What each symbol does to the states:
cn ξ zt
cn η mj
cn ω ld
hj ξ bl
hj η ht
hj ω sz
ht ξ qq
ht η hj
ht ω rh
pc ξ sn
pc η qd
pc ω cl
cl ξ pc
cl η dp
cl ω gl
sz ξ hj
sz η qq
sz ω sn
ds ξ rh
ds η jl
ds ω fb
ns ξ sd
ns η ld
ns ω mj
fb ξ ds
fb η gj
fb ω qh
qq ξ jj
qq η sz
qq ω ht
jl ξ gj
jl η ds
jl ω bl
bm ξ gl
bm η rd
bm ω fp
qh ξ fb
qh η nl
qh ω rm
zg ξ pz
zg η mq
zg ω sd
pj ξ fd
pj η rm
pj ω nl
rm ξ qh
rm η pj
rm ω mp
nl ξ pj
nl η qh
nl ω gj
mj ξ ns
mj η cn
mj ω lb
hs ξ tj
hs η fp
hs ω rd
mp ξ rm
mp η fd
mp ω qr
tj ξ mb
tj η qz
tj ω hs
qd ξ dp
qd η pc
qd ω jj
qz ξ fp
qz η tj
qz ω pz
fp ξ bm
fp η hs
fp ω qz
dq ξ fc
dq η cf
dq ω zt
gl ξ cl
gl η jt
gl ω bm
rh ξ ht
rh η bl
rh ω ds
sn ξ sz
sn η jj
sn ω pc
dc ξ ld
dc η sd
dc ω mq
mq ξ dc
mq η zg
mq ω mb
qr ξ mp
qr η hb
qr ω mg
cf ξ lb
cf η dq
cf ω ph
fd ξ hb
fd η mp
fd ω pj
pz ξ qz
pz η mb
pz ω zg
jj ξ qd
jj η sn
jj ω qq
mg ξ qr
mg η dn
mg ω fc
zt ξ dq
zt η lb
zt ω cn
ph ξ cf
ph η fc
ph ω dn
mb ξ mq
mb η pz
mb ω tj
fc ξ mg
fc η ph
fc ω dq
jt ξ rd
jt η gl
jt ω dp
hb ξ dn
hb η qr
hb ω fd
gj ξ nl
gj η fb
gj ω jl
dn ξ ph
dn η mg
dn ω hb
ld ξ cn
ld η ns
ld ω dc
sd ξ zg
sd η dc
sd ω ns
rd ξ hs
rd η bm
rd ω jt
lb ξ mj
lb η zt
lb ω cf
dp ξ jt
dp η cl
dp ω qd
bl ξ jl
bl η rh
bl ω hj

The rows follow the links: the fewer symbols apart two states are, the more alike their rows tend to be.

Rows of some states; one shown again gets a slightly different row:
sd: -3 -6 8 -3 -5 20 2 -17 -10 8 -2 1 4 -8 -33 -32 11 7 2 6 22 -16 12 -29 -29 -11 35 15 22 9 6 -1 -24 -11 -19 3 -3 -64 33 -5 2 -11 11 13 1 -17 1 16 -24 6 -35 -10 29 12 -11 -13 -20 9 -5 -6 -25 18 30 -6
zg: -17 4 17 -23 -8 17 -12 -12 -18 7 -15 -6 13 -13 -33 -37 15 7 -3 14 21 -13 21 -30 -27 -16 31 20 17 14 7 -18 -15 -6 -12 2 3 -48 32 -10 -2 -12 7 24 4 -11 8 4 -12 -1 -42 -11 26 6 -19 -9 -23 10 -9 -8 -24 5 39 -11
zt: 29 -33 15 -3 3 -6 7 11 16 14 17 6 -16 16 11 -7 -16 0 -18 6 -19 10 -45 -7 25 3 -16 -10 -8 -20 -26 16 -5 27 -21 9 21 -3 -27 30 -12 -3 7 -46 -3 -5 1 -8 -33 11 7 5 19 54 6 11 12 -3 7 -1 -1 -8 -7 29
fb: -8 22 -29 22 8 7 -12 5 -19 -24 -18 5 11 -26 15 5 32 -1 11 9 18 -7 10 -24 20 0 -9 28 -8 18 30 -3 24 -14 -4 -14 -5 16 10 2 -2 -12 -11 35 13 -6 15 -10 50 -17 -2 3 3 -35 -29 -14 -5 -6 -15 -2 32 -16 1 -10
fd: 13 10 -12 50 1 -6 -7 30 12 -16 -19 -14 5 -17 32 -5 -7 27 7 -9 11 8 -7 7 24 43 -16 21 -8 18 40 -4 29 -5 32 11 -9 26 -2 2 14 13 0 -5 23 4 3 10 13 -2 26 -18 10 -14 9 -12 18 5 1 10 41 -4 -17 -7
sz: 8 -10 -5 -27 12 -12 1 -22 -7 10 23 7 -15 25 18 33 -11 -32 -12 -12 -21 4 19 32 -14 -18 -11 -31 -10 -20 -44 13 6 16 -16 -14 13 17 -10 3 -6 10 -6 -22 -43 2 -23 -6 4 10 16 24 -38 -2 23 9 17 -24 13 -8 -21 1 -27 9
lb: 20 -16 -22 41 5 22 25 0 6 2 16 9 -12 -5 -26 -13 -16 -3 15 -9 7 -11 -42 -11 13 10 11 -5 32 9 -3 28 -35 -12 -20 20 -30 -46 8 9 11 -16 12 -8 12 -7 2 26 -44 7 1 -9 23 20 -3 -5 -21 8 -12 2 -1 28 1 7
mg: 36 -22 -4 14 10 13 -8 -8 -19 3 4 -5 -21 -2 30 -11 9 -9 -12 3 7 -13 5 -25 3 9 0 10 -10 6 -8 7 18 21 -41 -4 36 -47 14 27 -7 5 12 -35 -28 -23 -8 0 -11 20 2 4 25 32 4 -12 23 -19 14 -21 3 11 0 24
mj: 18 -15 -12 25 2 24 22 -8 -2 6 13 5 -7 -9 -31 -16 -7 -3 12 -3 8 -17 -24 -15 1 4 21 2 33 11 -4 22 -42 -8 -25 15 -21 -60 21 8 7 -19 15 -2 4 -15 1 22 -41 7 -13 -7 26 22 -8 -6 -17 10 -10 -2 -11 26 8 8
pz: -21 6 22 -35 -13 5 -16 -6 -12 5 -21 0 23 -16 -29 -32 24 16 -3 19 14 -8 21 -32 -22 -24 20 19 2 7 13 -22 -15 -7 -4 0 12 -22 19 -12 -8 -10 1 27 12 -5 17 -9 6 -12 -47 -7 19 -1 -25 -3 -23 8 -9 -5 -15 -7 44 -10
dn: 19 2 -23 58 3 3 22 31 22 -10 0 3 1 -12 4 -3 -12 14 17 -6 3 0 -49 0 39 34 -10 9 7 14 27 19 -3 -10 16 19 -30 8 -16 11 5 0 4 -4 36 6 14 18 -13 -2 24 -16 19 3 -6 0 -3 13 -10 17 33 4 -19 8

Each walk starts at a row. The symbols on each line, taken left to right, move it on to the next state.
Each answer is a row, close to the row of the state it stands for.
---
15 11 -14 17 6 16 -18 1 -32 -13 -18 -11 -1 -21 27 -11 37 4 1 10 31 -16 34 -33 5 12 -2 38 -12 22 27 -7 34 4 -20 -11 22 -23 22 10 -3 3 -4 13 -8 -17 7 -1 34 2 -4 0 19 -10 -21 -22 11 -13 1 -17 24 -7 11 -4
ω ω ξ ξ η	12 13 0 41 -1 -10 -10 25 4 -15 -27 -20 1 -17 42 -5 1 25 -1 -15 13 11 19 15 8 47 -9 19 -15 16 40 -12 40 -1 32 1 9 18 4 -4 8 21 -3 -8 13 1 -3 13 17 3 31 -28 4 -17 15 -18 26 7 11 9 34 -7 -18 -8
ξ ξ ω η	22 0 -10 16 5 16 -15 -3 -31 -12 -14 -14 -5 -19 31 -22 32 2 -7 4 26 -15 28 -30 -4 11 4 31 -9 20 19 -7 39 6 -32 -10 34 -34 29 19 -5 8 3 0 -19 -20 1 -3 20 12 -4 3 20 0 -10 -21 20 -16 8 -16 20 1 4 1
---
-31 11 28 -41 -15 0 -18 -2 -7 5 -16 0 24 -17 -25 -28 26 8 -8 19 9 -5 16 -30 -10 -32 14 17 -5 3 10 -25 -8 -5 7 -1 12 2 8 -13 -11 -11 -4 32 20 -3 20 -20 19 -20 -45 -3 15 -4 -33 2 -24 5 -10 -7 -17 -18 39 -15
η η η η ξ	-33 8 28 -48 -12 -6 -22 3 -6 2 -14 4 24 -7 -27 -16 20 5 -10 27 0 5 2 -24 -9 -34 4 9 -13 -7 1 -18 -9 -1 8 -7 10 22 -6 -10 -11 -18 -15 33 20 5 23 -29 29 -24 -34 2 5 -7 -32 14 -23 2 -12 -3 -5 -28 34 -9
η ω η ξ	-32 5 14 -50 -4 -14 -9 2 6 6 8 11 16 3 -19 8 8 -13 -8 23 -22 12 -14 -10 6 -43 -17 -11 -17 -24 -20 -4 -8 5 4 -8 -2 46 -36 1 -16 -12 -12 12 14 3 22 -34 28 -19 -17 17 -12 -1 -26 19 -21 -10 -14 6 -11 -29 14 -4
---
17 2 0 5 4 -10 -9 -11 -11 -2 -10 -17 -16 13 41 15 2 0 -14 -14 6 0 50 29 -25 25 3 0 -9 11 5 -10 34 14 3 -13 30 -1 18 -9 7 32 -2 -21 -37 0 -30 10 5 17 25 2 -24 -11 38 -10 34 -10 24 -10 8 5 -22 -3
ξ η ω ξ ω	3 21 -17 20 2 13 -18 4 -26 -16 -26 -8 10 -30 25 -10 38 0 8 13 24 -14 20 -30 15 5 -5 38 -17 26 31 -13 35 -10 -9 -16 5 -5 19 10 -6 1 -7 23 2 -9 19 -10 45 -7 -5 2 15 -25 -22 -17 3 -12 -8 -5 30 -10 2 -9
ξ η ω ω ξ ω	17 4 -4 -10 5 -7 -2 -17 -13 -2 7 -12 -21 18 30 25 -5 -15 -10 -17 -9 2 43 29 -23 7 3 -11 -5 0 -14 -5 25 12 -4 -10 22 2 7 -4 2 30 -5 -21 -44 4 -35 7 0 17 23 9 -31 -6 42 -9 35 -15 24 -8 -6 4 -21 0
---
-21 -1 8 -44 2 -18 -6 -5 8 7 16 18 10 11 -8 27 1 -23 -8 13 -23 14 -18 0 12 -40 -25 -23 -14 -28 -31 6 -9 6 -7 -10 -4 43 -35 2 -12 -14 -15 8 -3 11 11 -30 24 -16 -6 22 -21 1 -16 25 -12 -16 -2 1 -15 -22 3 -1
ω η ω ω η	-10 -3 -4 -43 3 -16 -1 -12 3 5 19 18 -1 21 -5 34 -5 -33 -2 3 -21 13 -11 14 7 -35 -21 -26 -16 -30 -42 11 -8 11 -13 -16 -1 39 -29 8 -13 -5 -9 -6 -18 7 -3 -24 13 -7 5 26 -33 5 -2 25 -4 -15 0 -1 -22 -19 -13 9
ω ξ η ω η	-3 -9 -6 -35 10 -10 2 -16 0 9 25 14 -10 26 4 42 -11 -38 -10 -6 -29 6 -1 23 -4 -25 -19 -28 -13 -26 -41 13 -5 14 -20 -13 11 21 -20 4 -10 2 -9 -15 -33 3 -9 -18 5 3 12 29 -35 2 14 18 6 -19 8 -5 -23 -4 -19 9
---
24 -8 -29 48 10 16 25 9 14 -5 11 9 -6 -5 -17 -3 -19 2 20 -10 6 -2 -50 -8 25 18 2 0 21 10 3 27 -28 -15 -6 20 -35 -25 -2 13 8 -12 12 -4 23 -2 7 23 -37 2 6 -7 29 19 -5 0 -15 15 -14 5 12 19 -13 15
η η ω ξ η	34 -33 9 -1 9 0 6 7 5 15 17 0 -25 11 19 -10 -11 -8 -15 4 -11 -2 -29 -13 20 4 -13 -7 -5 -10 -28 20 2 25 -34 3 24 -21 -19 33 -9 0 8 -51 -18 -20 -5 -9 -31 16 5 6 27 53 11 9 16 -9 9 -8 -3 4 -7 30
ξ ξ ω ξ ξ	34 -12 -5 15 7 15 -13 -8 -27 0 -10 -12 -18 -9 35 -20 23 -2 -13 3 17 -18 23 -22 0 11 4 20 -7 13 6 -3 23 16 -40 -6 37 -44 19 24 -8 9 6 -18 -29 -23 -8 -2 3 19 -2 5 25 20 -1 -18 18 -19 10 -20 9 5 -1 6
---
-10 30 -34 26 3 7 -2 4 -11 -21 -8 8 13 -25 3 8 25 -13 19 12 10 -7 -4 -15 30 -9 -17 23 -3 17 22 5 13 -20 4 -9 -26 26 0 -1 2 -15 -11 45 21 5 23 -12 50 -19 5 11 -4 -40 -31 -4 -12 -6 -21 1 30 -11 -4 -12
η ξ ξ ξ ω	12 14 2 31 -2 -9 -11 15 -4 -14 -22 -21 -6 -8 41 2 7 24 -2 -15 13 1 38 19 -2 39 -2 16 -14 17 35 -19 41 3 23 -5 17 12 11 -7 11 30 -1 -12 -8 2 -12 12 13 11 28 -18 -10 -16 25 -20 33 0 13 6 28 2 -17 -12
ω ω ξ	13 8 1 20 4 -12 -10 -1 -10 -5 -13 -20 -11 -1 43 3 3 10 -11 -16 9 2 45 20 -15 37 -2 7 -14 12 20 -14 45 8 17 -8 28 1 15 -5 12 34 1 -15 -25 2 -25 9 13 11 27 -11 -15 -18 39 -15 36 -2 18 3 14 6 -21 -6
---
38 -30 3 5 9 9 1 -3 -11 14 7 -2 -17 6 20 -12 -3 -8 -16 1 1 -9 -10 -19 11 8 -5 1 -8 -2 -22 17 6 24 -41 3 35 -38 2 32 -8 3 11 -46 -26 -19 -12 -5 -23 23 3 3 31 46 8 2 23 -15 9 -14 -1 5 -9 26
ω η η ξ η	18 -2 -26 54 1 8 27 24 18 -7 9 9 -5 -9 -7 -3 -17 9 25 -8 4 -4 -53 -5 35 30 -7 0 14 13 13 27 -19 -13 7 22 -34 -7 -11 12 6 -9 11 -8 28 1 10 21 -23 -2 12 -9 27 12 -7 -3 -9 12 -14 10 22 14 -10 14
ξ η η ξ ξ ξ	8 -5 -4 9 -1 22 10 -15 -7 3 8 3 -4 -8 -39 -22 0 -1 11 2 10 -18 -7 -23 -14 -5 31 8 29 13 -3 9 -32 -10 -25 11 -9 -65 33 -2 1 -9 15 7 0 -19 1 23 -38 13 -24 -6 33 18 -9 -13 -21 11 -6 -9 -20 25 23 2
---
12 -5 -2 -21 11 -11 -4 -22 -8 1 12 -6 -20 25 24 30 -11 -24 -13 -16 -12 -3 33 33 -19 -5 -6 -25 -5 -15 -28 9 14 15 -17 -14 19 5 1 -4 0 18 -4 -29 -51 7 -34 -1 4 17 21 18 -36 -5 37 2 27 -23 16 -11 -15 6 -28 5
ξ ω ξ η	-16 24 -38 24 8 5 6 1 -4 -25 10 15 12 -17 -6 22 18 -19 28 2 2 1 -18 -6 25 -13 -16 11 1 4 7 15 -6 -21 2 -6 -38 27 -6 -2 2 -23 -11 39 19 8 22 -2 40 -17 1 16 -13 -36 -30 -2 -24 -7 -22 7 19 -3 -10 -5
η ω η ω ξ	-17 19 -47 16 8 6 14 -8 -4 -14 17 20 6 -10 -17 31 1 -27 26 -1 -5 -5 -22 4 22 -20 -9 -7 10 2 -1 20 -18 -25 -1 -4 -49 29 -6 -9 5 -25 -5 35 17 10 13 2 26 -16 8 20 -23 -39 -25 1 -25 0 -23 8 7 0 -17 -7
